The symbols move the nodes like this.
LP j ML
LP t MM
LP o RH
LP y JN
LP f FH
HM j JH
HM t GD
HM o SQ
HM y RG
HM f BL
DQ j SC
DQ t BM
DQ o RT
DQ y MB
DQ f JB
GL j GM
GL t FZ
GL o TN
GL y SC
GL f MC
ZM j DR
ZM t MN
ZM o DQ
ZM y FZ
ZM f TB
JB j BM
JB t JL
JB o DH
JB y ZZ
JB f RT
JG j GZ
JG t QN
JG o QT
JG y JQ
JG f BT
SD j TG
SD t JQ
SD o JH
SD y QH
SD f SL
PZ j LJ
PZ t GH
PZ o GM
PZ y SF
PZ f HP
FQ j NG
FQ t JD
FQ o NM
FQ y FH
FQ f SR
RF j QZ
RF t FD
RF o ZM
RF y HP
RF f ZD
CL j JB
CL t RT
CL o JD
CL y ML
CL f NG
FC j RG
FC t DD
FC o PM
FC y SG
FC f NH
BB j SG
BB t ZH
BB o PQ
BB y RL
BB f ZB
RT j JL
RT t PR
RT o JN
RT y CL
RT f DH
GD j BS
GD t RP
GD o SG
GD y HM
GD f NF
NF j RP
NF t ZL
NF o ZH
NF y BL
NF f SG
SR j JD
SR t GG
SR o CR
SR y RH
SR f NM
MN j HT
MN t SB
MN o BM
MN y ZM
MN f SC
JD j DH
JD t JN
JD o FJ
JD y FQ
JD f GG
BT j QN
BT t QH
BT o DJ
BT y LT
BT f QT
JH j LT
JH t BS
JH o NF
JH y MT
JH f GD
FJ j BN
FJ t TD
FJ o BR
FJ y NM
FJ f SJ
CR j FJ
CR t SJ
CR o BH
CR y MS
CR f CJ
JF j TQ
JF t LG
JF o JG
JF y BH
JF f ZJ
BN j LP
BN t FH
BN o GF
BN y GG
BN f TD
ZF j CJ
ZF t BH
ZF o SD
ZF y GZ
ZF f DS
FD j TC
FD t SF
FD o MN
FD y RF
FD f DR
MP j RL
MP t NS
MP o FD
MP y LJ
MP f QZ
DJ j RQ
DJ t MT
DJ o DD
DJ y RP
DJ f RG
ZL j DJ
ZL t RG
ZL o NH
ZL y NF
ZL f FC
RQ j SD
RQ t SL
RQ o HM
RQ y QT
RQ f MT
GF j RH
GF t FF
GF o LG
GF y SJ
GF f TQ
QT j QH
QT t RQ
QT o RG
QT y BS
QT f DJ
RL j SQ
RL t BB
RL o TC
RL y PM
RL f NS
NS j BB
NS t ZB
NS o SF
NS y MP
NS f TC
TG j JF
TG t ZJ
TG o LT
TG y DS
TG f JQ
MS j NM
MS t CR
MS o ZF
MS y TQ
MS f JP
SL j JQ
SL t LT
SL o GD
SL y RQ
SL f JH
NM j GG
NM t FJ
NM o CJ
NM y FF
NM f CR
RG j MT
RG t HM
RG o HQ
RG y ZL
RG f DD
TN j GR
TN t MB
TN o ML
TN y JL
TN f GB
LG j MS
LG t JP
LG o QN
LG y JF
LG f GZ
SC j SB
SC t GL
SC o JL
SC y TB
SC f BM
BR j GF
BR t TQ
BR o ZJ
BR y CJ
BR f JF
JN j PB
JN t LP
JN o TD
JN y JD
JN f BN
SQ j NF
SQ t SG
SQ o ZB
SQ y HQ
SQ f BB
LJ j PM
LJ t MP
LJ o RF
LJ y PQ
LJ f GH
FZ j ZD
FZ t ZM
FZ o MB
FZ y GL
FZ f GR
GZ j JP
GZ t ZF
GZ o QH
GZ y ZJ
GZ f QN
QN j ZF
QN t DS
QN o RQ
QN y JG
QN f QH
GM j RF
GM t ZD
GM o GR
GM y SB
GM f FZ
ZH j FC
ZH t NH
ZH o LJ
ZH y BB
ZH f RD
JP j CR
JP t CJ
JP o DS
JP y LG
JP f ZF
JL j MC
JL t TN
JL o PB
JL y JB
JL f PR
ZB j ZH
ZB t RD
ZB o PZ
ZB y NS
ZB f PQ
ML j ZZ
ML t CL
ML o FQ
ML y PB
ML f MM
PQ j RD
PQ t LJ
PQ o HP
PQ y TC
PQ f PZ
HT j PZ
HT t HP
HT o GL
HT y DR
HT f SB
GR j ZM
GR t TB
GR o ZZ
GR y MC
GR f MB
DS j BH
DS t TG
DS o SL
DS y QN
DS f SD
SF j PQ
SF t PZ
SF o SB
SF y FD
SF f HT
TD j FH
TD t RH
TD o TQ
TD y FJ
TD f GF
BL j GD
BL t NF
BL o BB
BL y DD
BL f SQ
RP j QT
RP t DJ
RP o FC
RP y GD
RP f ZL
BS j BT
BS t QT
BS o ZL
BS y JH
BS f RP
ZZ j DQ
ZZ t JB
ZZ o NG
ZZ y GB
ZZ f CL
PR j TN
PR t GB
PR o LP
PR y RT
PR f PB
QZ j NS
QZ t TC
QZ o DR
QZ y GH
QZ f FD
PM j HQ
PM t RL
PM o QZ
PM y RD
PM f MP
CJ j SJ
CJ t BR
CJ o TG
CJ y JP
CJ f BH
DD j HM
DD t BL
DD o RL
DD y FC
DD f HQ
PB j GB
PB t ML
PB o FH
PB y DH
PB f LP
GG j JN
GG t BN
GG o SJ
GG y SR
GG f FJ
ZJ j LG
ZJ t GZ
ZJ o BT
ZJ y TG
ZJ f JG
JQ j ZJ
JQ t JG
JQ o BS
JQ y SD
JQ f LT
MM j CL
MM t NG
MM o SR
MM y LP
MM f FQ
BM j GL
BM t MC
BM o PR
BM y DQ
BM f JL
RD j NH
RD t PM
RD o GH
RD y ZB
RD f LJ
GB j MB
GB t ZZ
GB o MM
GB y PR
GB f ML
MB j TB
MB t DQ
MB o CL
MB y TN
MB f ZZ
TC j ZB
TC t PQ
TC o HT
TC y QZ
TC f SF
DR j SF
DR t HT
DR o SC
DR y ZD
DR f MN
TQ j FF
TQ t MS
TQ o GZ
TQ y BR
TQ f LG
MC j FZ
MC t GR
MC o GB
MC y BM
MC f TN
FH j MM
FH t FQ
FH o FF
FH y BN
FH f RH
QH j DS
QH t SD
QH o MT
QH y BT
QH f RQ
SG j ZL
SG t FC
SG o RD
SG y SQ
SG f ZH
HP j GH
HP t RF
HP o FZ
HP y HT
HP f GM
HQ j BL
HQ t SQ
HQ o NS
HQ y NH
HQ f RL
FF j SR
FF t NM
FF o JP
FF y GF
FF f MS
ZD j FD
ZD t DR
ZD o TB
ZD y GM
ZD f ZM
BH j BR
BH t JF
BH o JQ
BH y ZF
BH f TG
GH j MP
GH t QZ
GH o ZD
GH y PZ
GH f RF
NG j RT
NG t DH
NG o GG
NG y MM
NG f JD
NH j DD
NH t HQ
NH o MP
NH y ZH
NH f PM
TB j MN
TB t SC
TB o JB
TB y GR
TB f DQ
DH j PR
DH t PB
DH o BN
DH y NG
DH f JN
RH j FQ
RH t SR
RH o MS
RH y TD
RH f FF
LT j JG
LT t BT
LT o RP
LT y SL
LT f BS
SJ j TD
SJ t GF
SJ o JF
SJ y CR
SJ f BR
SB j HP
SB t GM
SB o MC
SB y MN
SB f GL
MT j SL
MT t JH
MT o BL
MT y DJ
MT f HM

In the rows, 52 stands for zero.

The rows follow the links: the fewer symbols apart two nodes are, the more alike their rows tend to be.

Row, then node:
35 48 59 64 68 67 71 87 66 68 51 59 48 46 30 8 43 66 58 73 57 66 51 46 45 53 65 55 40 44 85 50 54 54 42 37 72 85 37 68 79 37 86 20 73 73 55 41: SR
30 39 49 49 30 40 43 42 44 52 28 39 30 19 65 47 47 40 48 46 36 87 44 52 43 88 33 46 19 49 39 59 42 39 48 57 76 38 8 30 52 61 25 40 29 57 60 67: SD
37 53 59 70 67 73 56 80 77 53 57 69 59 70 31 10 61 68 58 64 69 48 51 48 52 30 31 48 67 42 79 69 57 45 55 32 65 89 57 66 79 36 85 24 62 46 44 33: MM
57 67 59 61 48 51 31 35 71 30 50 93 41 93 51 55 84 53 65 47 65 33 58 59 58 32 25 61 79 44 58 76 57 54 66 53 41 50 89 40 44 28 58 61 39 29 21 37: MC
31 38 48 49 28 41 41 40 43 50 29 35 37 21 67 49 47 39 45 42 37 83 44 51 46 84 27 41 23 50 35 61 43 36 51 56 73 38 7 31 52 67 20 40 26 51 62 67: BT
83 56 44 38 63 51 63 47 33 57 78 26 82 54 58 92 38 52 42 47 52 24 56 54 61 36 88 53 68 68 33 25 57 63 51 61 23 39 77 69 35 72 47 83 69 54 65 58: ZB
56 39 39 45 47 56 49 47 35 49 65 2 91 35 66 71 39 50 30 34 49 43 45 49 58 45 31 27 60 64 16 53 51 33 56 49 47 47 36 56 51 93 22 60 40 33 78 65: ZL
65 44 40 42 54 57 56 51 33 54 75 1 97 39 63 78 35 53 32 38 52 33 48 50 61 37 49 31 67 68 20 42 54 41 54 51 37 47 50 65 49 93 31 68 51 38 78 64: FC
86 59 46 38 63 47 63 43 35 57 74 38 74 60 58 94 43 50 47 49 51 24 59 55 60 39 94 60 67 67 37 24 58 69 50 65 20 35 83 66 33 64 48 87 69 56 59 58: LJ
84 67 52 40 55 40 51 31 44 47 63 68 50 74 59 93 58 46 58 49 52 28 62 60 58 41 85 70 68 60 46 36 56 74 53 69 21 28 96 52 25 44 51 90 60 53 39 53: RF
34 37 46 49 30 44 38 40 42 48 36 26 48 23 69 53 47 41 42 37 39 76 42 50 49 76 20 35 32 53 28 64 43 32 53 54 69 39 11 33 52 74 17 44 25 44 65 68: RQ
67 70 56 53 47 43 35 27 61 33 52 92 36 90 57 73 79 49 66 47 59 31 60 61 58 37 46 68 76 49 53 63 56 64 64 63 32 37 95 39 34 29 53 76 44 36 22 43: FZ
31 40 52 49 31 40 46 45 44 57 24 45 22 19 62 41 44 41 51 50 35 91 47 51 41 91 44 51 14 47 49 54 41 45 46 57 77 38 7 31 53 55 32 38 35 65 58 66: QN
44 62 59 69 55 63 37 53 78 35 53 84 52 89 42 31 80 62 62 52 70 35 54 53 57 25 14 51 81 41 66 82 56 46 65 40 53 72 77 50 62 32 70 42 43 28 28 32: ZZ
86 63 47 38 61 44 59 39 37 54 71 50 64 65 58 95 47 49 52 50 52 26 61 56 59 40 93 65 67 63 40 28 56 73 50 67 20 31 89 61 29 56 49 88 68 57 53 57: QZ
65 70 57 55 47 44 33 28 64 32 51 93 37 92 56 70 80 50 66 46 60 31 60 60 59 37 42 67 76 48 53 66 56 62 63 61 33 40 95 39 34 29 54 72 43 35 21 41: GL
36 45 58 53 53 50 68 70 51 71 34 57 24 24 44 24 37 51 57 69 41 87 50 47 40 84 76 60 14 46 75 41 47 59 37 52 76 59 19 51 64 40 65 27 64 86 56 55: TQ
49 38 40 46 43 53 45 45 37 49 59 4 84 32 68 67 40 49 30 34 47 49 44 49 57 50 24 26 56 61 16 56 49 29 56 49 53 46 28 52 51 92 19 56 35 33 76 66: HM
35 37 45 48 31 45 39 41 41 46 38 22 53 24 69 55 46 42 39 36 40 72 43 51 50 74 18 33 35 54 25 64 44 30 54 53 67 38 11 35 53 77 16 46 24 40 67 68: QT
75 48 40 41 61 55 61 51 32 57 78 9 94 46 60 85 35 53 35 42 53 26 51 50 60 35 68 40 70 69 26 33 55 51 52 54 29 45 63 69 44 86 37 75 62 44 75 62: NH

Each walk starts at a row. The symbols on each line, taken left to right, move it on to the next node.
Answer with the node's row; about right is enough.
start 53 66 59 64 49 55 32 39 73 31 51 93 44 93 49 49 83 56 66 47 67 33 56 57 58 30 19 58 80 44 60 79 56 51 66 48 45 57 87 43 49 29 61 57 40 28 23 36
y f j o j f 41 60 60 70 59 66 40 60 78 38 54 82 55 86 38 26 77 64 61 54 70 38 53 53 56 25 15 49 79 41 70 81 57 43 64 37 55 77 73 54 66 34 73 38 47 30 32 31
f o j j j j j o 48 65 59 66 52 58 33 44 76 32 52 89 46 92 47 42 83 57 63 49 68 34 54 57 57 27 15 55 81 43 63 81 57 49 66 46 48 63 83 44 54 31 63 51 41 26 25 34
start 59 67 58 59 48 50 31 34 69 30 50 94 39 92 53 59 83 52 66 46 63 32 59 59 58 33 29 62 78 46 57 72 55 56 65 55 39 48 92 40 42 28 56 65 39 31 21 38
o j j o o j y j y 47 65 59 67 52 59 35 48 76 32 52 88 49 91 45 38 82 60 63 50 68 35 56 56 57 27 14 53 81 42 64 81 56 47 66 43 49 67 81 47 58 31 65 47 41 27 27 34
o t j f t f j t 42 61 60 70 57 65 39 56 78 36 54 83 54 89 41 28 78 64 61 52 72 37 52 53 57 25 13 49 80 42 68 82 56 44 65 38 54 75 75 52 64 33 72 40 45 29 30 31
start 36 48 60 63 68 66 73 86 64 70 50 59 45 43 31 9 41 64 57 73 56 69 51 45 44 57 68 55 36 45 86 48 52 55 43 38 73 81 35 68 77 38 86 20 74 76 56 43
y o j j t j y 36 52 60 68 70 73 63 85 72 59 55 64 57 60 29 7 52 68 58 68 66 53 50 45 50 37 44 49 58 43 83 63 56 47 50 32 68 91 49 68 79 38 88 20 67 57 51 34
j o y o t 36 45 58 56 60 56 72 80 56 73 40 57 32 30 37 16 37 57 58 72 47 80 51 47 41 73 77 61 22 44 80 41 50 59 37 45 75 69 24 59 70 38 76 25 71 84 58 51
start 34 41 55 50 41 42 58 56 47 65 27 54 18 20 53 33 40 44 56 61 36 93 48 50 39 92 64 58 9 46 63 45 44 54 39 57 77 45 11 39 56 45 48 32 49 78 57 61
t o y y o o j 44 37 41 47 39 52 42 43 38 47 54 7 76 29 68 64 42 46 34 33 46 56 43 50 55 57 18 27 50 59 17 59 48 29 56 50 57 45 23 45 52 88 16 53 30 32 74 67
y y t o f 77 50 41 40 62 54 63 50 32 57 78 12 94 47 59 86 35 53 35 44 52 27 53 50 62 34 73 42 70 69 25 32 56 53 51 55 29 43 65 70 43 83 40 77 64 46 74 62
start 37 46 59 58 64 60 72 82 59 72 44 58 37 34 35 14 39 60 58 74 51 76 51 45 42 67 74 59 27 45 83 43 50 57 38 42 74 75 28 64 72 39 80 23 72 81 58 47
y f y j f j f 36 44 58 54 56 52 70 75 54 72 37 57 27 26 41 20 37 55 58 71 44 84 50 48 40 79 78 61 17 46 79 40 48 58 38 49 75 64 22 55 66 39 71 26 66 84 59 52
f y t j j j t y 35 51 60 66 70 70 68 87 71 63 54 62 54 54 29 7 49 68 57 70 63 59 50 45 48 44 52 50 50 43 85 57 54 51 47 33 69 89 44 70 80 37 88 19 71 64 53 37
start 38 37 43 49 33 48 39 42 41 46 43 16 63 26 69 58 45 43 36 34 42 67 42 51 52 66 16 29 41 56 22 64 45 28 56 52 64 41 15 39 53 83 15 48 25 37 70 67
y f j f o y 70 46 40 42 59 56 60 50 33 55 77 5 97 43 61 82 34 53 32 40 52 29 49 49 60 36 59 35 68 68 21 37 55 44 53 51 33 46 56 68 46 89 36 72 57 41 77 62
o o o o f t f o t 38 56 59 71 65 72 49 73 79 46 58 74 59 78 34 16 68 67 60 60 71 42 51 49 54 27 22 47 74 41 76 76 57 44 59 33 61 86 64 61 74 36 81 29 56 38 39 31
start 37 52 61 70 69 73 61 84 73 58 57 66 59 63 29 7 55 68 58 66 67 51 51 46 51 35 40 48 61 43 83 65 55 48 52 31 67 90 52 67 80 38 87 22 67 53 48 34
o y y f o f y 31 41 52 49 32 39 48 47 45 58 24 47 22 19 61 41 45 40 52 52 34 92 46 52 41 92 48 53 12 47 50 52 43 46 45 58 77 39 7 33 54 53 34 38 36 67 58 65
t j t f t t o f 32 38 47 49 29 42 39 40 43 50 32 31 40 21 68 51 48 41 45 41 37 81 44 52 46 81 24 39 27 51 33 61 43 34 52 55 72 38 8 31 53 68 20 42 25 48 63 67
